Below is a small trained network, with its code and all its weights. Each question gives an input and a target symbol and asks what happens when units are switched off, that is, made to give their printed mean instead of their output.

import numpy as np


def w(rows, s, z=0):
    codes = np.array(rows[::2]) - 128.0
    scale = np.full(codes.shape[1], s)
    scale[-1] = z or s
    return codes * scale


def f(y):
    return np.maximum(y, 0)


def softmax(a):
    e = np.exp(a - a.max(-1, keepdims=True))
    return e / e.sum(-1, keepdims=True)


def log_softmax(a):
    a = a - a.max(-1, keepdims=True)
    return a - np.log(np.exp(a).sum(-1, keepdims=True))


def net(x, mask):
    ids = ['ΞΠΦαετω'.index(c) for c in x.split()]
    T = len(ids)
    res = E[ids] + P[:T]
    u = 0
    for l in range(2):
        q, k, v = (res @ M[l].T for M in (Q, K, V))
        z = softmax(np.where(np.tri(T) > 0, q @ k.T / 4**0.5, -1e9)) @ v
        res = res + np.where(mask[u], z, O[l][:, -1]) @ O[l][:, :-1]
        u += 1
        y = f(res @ A[l][:, :-1].T + A[l][:, -1])
        res = res + np.where(mask[u : u + 8], y, B[l][:, -1]) @ B[l][:, :-1]
        u += 8
    return log_softmax(res[-1] @ U[:, :-1].T + U[:, -1])


Q, K, V, O, A, B = {}, {}, {}, {}, {}, {}
E = w([
[157,105,55,115,249,152,48,72,57],'Ξ',
[166,131,132,121,77,109,112,92,181],'Π',
[137,108,112,74,156,118,165,71,143],'Φ',
[104,85,79,171,162,80,68,70,53],'α',
[228,148,157,148,153,132,138,81,215],'ε',
[207,163,189,110,100,105,169,54,242],'τ',
[142,136,147,108,102,109,127,43,184],'ω',
],0.017)
P = w([
[181,134,93,160,114,174,140,146,75],'0',
[147,176,203,119,172,50,105,115,90],'1',
[59,158,122,188,152,175,153,136,148],'2',
[181,141,227,87,213,21,98,122,136],'3',
[1,153,118,160,170,129,201,107,122],'4',
[162,150,186,108,143,56,73,112,89],'5',
],0.014)
Q[0] = w([
[170,59,96,78,36,205,118,146,42],'L0H1',
[95,173,137,147,156,10,195,56,139],'L0H1',
[225,163,139,20,149,37,71,129,131],'L0H1',
[255,74,173,94,108,99,94,181,75],'L0H1',
],0.0077)
K[0] = w([
[103,143,106,187,120,184,158,152,138],'L0H1',
[193,9,126,103,144,127,127,160,172],'L0H1',
[138,97,132,121,72,182,131,98,74],'L0H1',
[145,155,79,158,98,194,142,103,126],'L0H1',
],0.011)
V[0] = w([
[140,145,119,216,176,138,79,204,126],'L0H1',
[80,107,105,122,43,91,22,134,122],'L0H1',
[63,97,76,87,173,132,113,2,91],'L0H1',
[177,168,141,123,12,24,26,78,151],'L0H1',
],0.0075)
O[0] = w([
[45,228,19,86,148,30,246,241,113,88],'L0H1',
[102,184,82,99,150,95,170,81,1,62],'L0H1',
[163,74,216,154,123,58,143,116,132,97],'L0H1',
[140,203,132,166,178,155,164,88,121,247],'L0H1',
],0.0093,0.012)
A[0] = w([
[52,121,141,142,156,119,94,145,115,54],'L0N1',
[149,167,170,60,55,105,144,175,120,68],'L0N2',
[93,46,222,156,131,131,98,170,154,4],'L0N3',
[74,185,133,131,142,120,184,113,186,71],'L0N4',
[130,185,2,187,123,135,223,139,137,166],'L0N5',
[163,108,83,115,39,155,212,175,199,172],'L0N6',
[141,134,160,111,168,111,96,116,208,178],'L0N7',
[137,178,176,94,94,44,88,73,75,169],'L0N8',
],0.0091,0.0014)
B[0] = w([
[116,157,124,92,105,247,131,151,178,132],'L0N1',
[148,115,151,197,180,182,133,184,95,136],'L0N2',
[145,67,90,134,61,179,100,103,76,153],'L0N3',
[100,105,41,96,120,175,139,133,28,184],'L0N4',
[144,170,19,57,101,128,33,140,108,151],'L0N5',
[128,113,48,145,185,131,144,154,195,151],'L0N6',
[70,137,107,156,108,107,47,73,164,252],'L0N7',
[136,141,139,108,127,73,74,182,255,176],'L0N8',
],0.0082,0.019)
Q[1] = w([
[168,88,158,69,135,135,102,97,161],'L1H1',
[33,141,37,253,184,95,228,66,92],'L1H1',
[172,135,140,134,20,245,212,135,136],'L1H1',
[84,125,24,102,92,225,92,119,138],'L1H1',
],0.006)
K[1] = w([
[254,20,175,115,173,133,179,116,173],'L1H1',
[18,165,195,127,192,90,47,109,139],'L1H1',
[11,138,172,153,106,133,216,22,92],'L1H1',
[44,101,70,122,122,160,103,41,52],'L1H1',
],0.0058)
V[1] = w([
[96,96,171,144,105,37,108,75,90],'L1H1',
[154,136,134,2,168,119,76,45,116],'L1H1',
[134,116,160,164,62,194,81,95,231],'L1H1',
[120,167,225,130,102,72,178,88,235],'L1H1',
],0.0061)
O[1] = w([
[127,150,62,90,105,45,90,85,186,74],'L1H1',
[188,126,172,171,98,71,100,121,99,162],'L1H1',
[121,98,71,166,159,138,124,108,61,253],'L1H1',
[2,143,214,122,28,109,73,163,87,136],'L1H1',
],0.011,0.022)
A[1] = w([
[150,113,74,178,132,189,117,64,166,102],'L1N1',
[224,81,164,109,105,87,187,96,87,138],'L1N2',
[152,158,141,160,188,62,123,119,142,133],'L1N3',
[166,175,205,135,76,151,15,124,113,192],'L1N4',
[81,102,171,4,75,128,121,174,189,79],'L1N5',
[89,174,169,61,148,77,125,215,153,82],'L1N6',
[139,136,44,127,163,186,152,99,56,131],'L1N7',
[104,117,254,120,76,140,102,124,51,253],'L1N8',
],0.0073,0.0036)
B[1] = w([
[186,79,245,161,173,120,68,167,113,252],'L1N1',
[130,173,183,174,134,41,163,231,60,142],'L1N2',
[93,111,166,156,11,68,119,254,133,157],'L1N3',
[137,148,90,148,204,114,112,139,74,215],'L1N4',
[117,62,191,101,218,205,184,154,89,137],'L1N5',
[138,176,134,45,145,101,89,65,68,138],'L1N6',
[196,182,146,164,46,197,142,225,244,218],'L1N7',
[142,151,68,110,111,205,111,72,73,186],'L1N8',
],0.0064,0.027)
U = w([
[139,176,28,162,172,139,171,113,72,247],'Ξ',
[171,89,95,106,45,141,120,142,118,28],'Π',
[176,197,129,78,28,168,112,165,95,33],'Φ',
[100,175,117,229,120,70,198,180,94,121],'α',
[93,143,39,81,87,173,62,208,188,248],'ε',
[63,132,182,183,83,171,173,190,137,130],'τ',
[100,217,1,167,93,106,96,156,178,131],'ω',
],0.0061,0.0017)

Each question gives the input, a string of symbols that net reads in full, and the target symbol t.
The units are the heads (4 rows each of Q, K, V and O) and the neurons (one row each of A and B). Each row of codes is followed by its name. A weight is (code - 128) times the scale printed after its matrix; where a second scale follows, it is the last column's (O, A, B and U).
mask holds one flag per unit, layer by layer, with each layer's heads first. A switched-off unit (its flag False) gives its mean, the last column of its rows in O or B, instead of its output. The means were averaged over made-up inputs and are rounded, as every weight is.
A unit's drop is (log p(t) with every unit on - log p(t) with that unit switched off) / (log p(t) with every unit on - log p(t) with every unit switched off).
The circuit of an input: a set's keep is (log p(t) with only the set's units on - log p(t) with every unit switched off) / (log p(t) with every unit on - log p(t) with every unit switched off). Starting from the 12 units with the biggest drops (on a tie, the unit counted first), units are removed one at a time, each time the one whose removal leaves the highest keep (on an exact tie, the one counted first), for as long as the keep stays at least 0.8.
circuit, biggest first: the units of the circuit, biggest drop first
top k neurons: the k neurons with the biggest drops, biggest first
k most important neurons of layer l: the k neurons of layer l with the biggest drops, biggest first
input ε Π α ε τ, target ε: circuit, biggest first => [L0H1 L1N7 L0N4 L0N5]
input Π Ξ ε, target α: circuit, biggest first => [L0H1 L1H1 L1N2 L0N8]
input Ξ Π τ α, target ε: circuit, biggest first => [L0H1 L1H1 L0N8]
input τ τ τ ω τ ω, target Ξ: 4 most important neurons of layer 1 => [L1N7 L1N4 L1N8 L1N3]
input ω Π α, target Φ: most important neuron of layer 0 => [L0N5]
input Ξ τ Ξ Π τ Π, target ε: circuit, biggest first => [L0H1 L1H1 L0N8]
input ω Π τ Π, target ω: top 3 neurons => [L1N1 L0N8 L1N4]
input Π Π α α, target α: top 2 neurons => [L0N5 L0N7]
input Π τ Ξ α τ, target ω: circuit, biggest first => [L0H1 L1N1 L1H1]
input Φ Π τ ω, target Π: circuit, biggest first => [L0H1 L0N3]
input τ τ Π Π τ, target Φ: top 2 neurons => [L0N4 L1N7]
input Ξ τ τ ε τ Φ, target ε: circuit, biggest first => [L0H1 L1H1]
input τ τ Π Ξ Π, target α: circuit, biggest first => [L0H1 L1H1]
input Π α Π, target ω: circuit, biggest first => [L1H1]
input α τ τ ε Π ε, target Φ: circuit, biggest first => [L1H1 L0H1 L1N6]
input ε ε Π Π, target τ: 2 most important neurons of layer 1 => [L1N4 L1N8]
input Φ ω Π τ α, target τ: top 2 neurons => [L1N7 L1N1]
input Π Ξ τ, target α: top 2 neurons => [L1N7 L1N2]
input τ τ Π Ξ Φ, target α: 2 most important neurons of layer 1 => [L1N2 L1N8]
input ε τ τ τ τ Ξ, target τ: most important neuron of layer 1 => [L1N7]
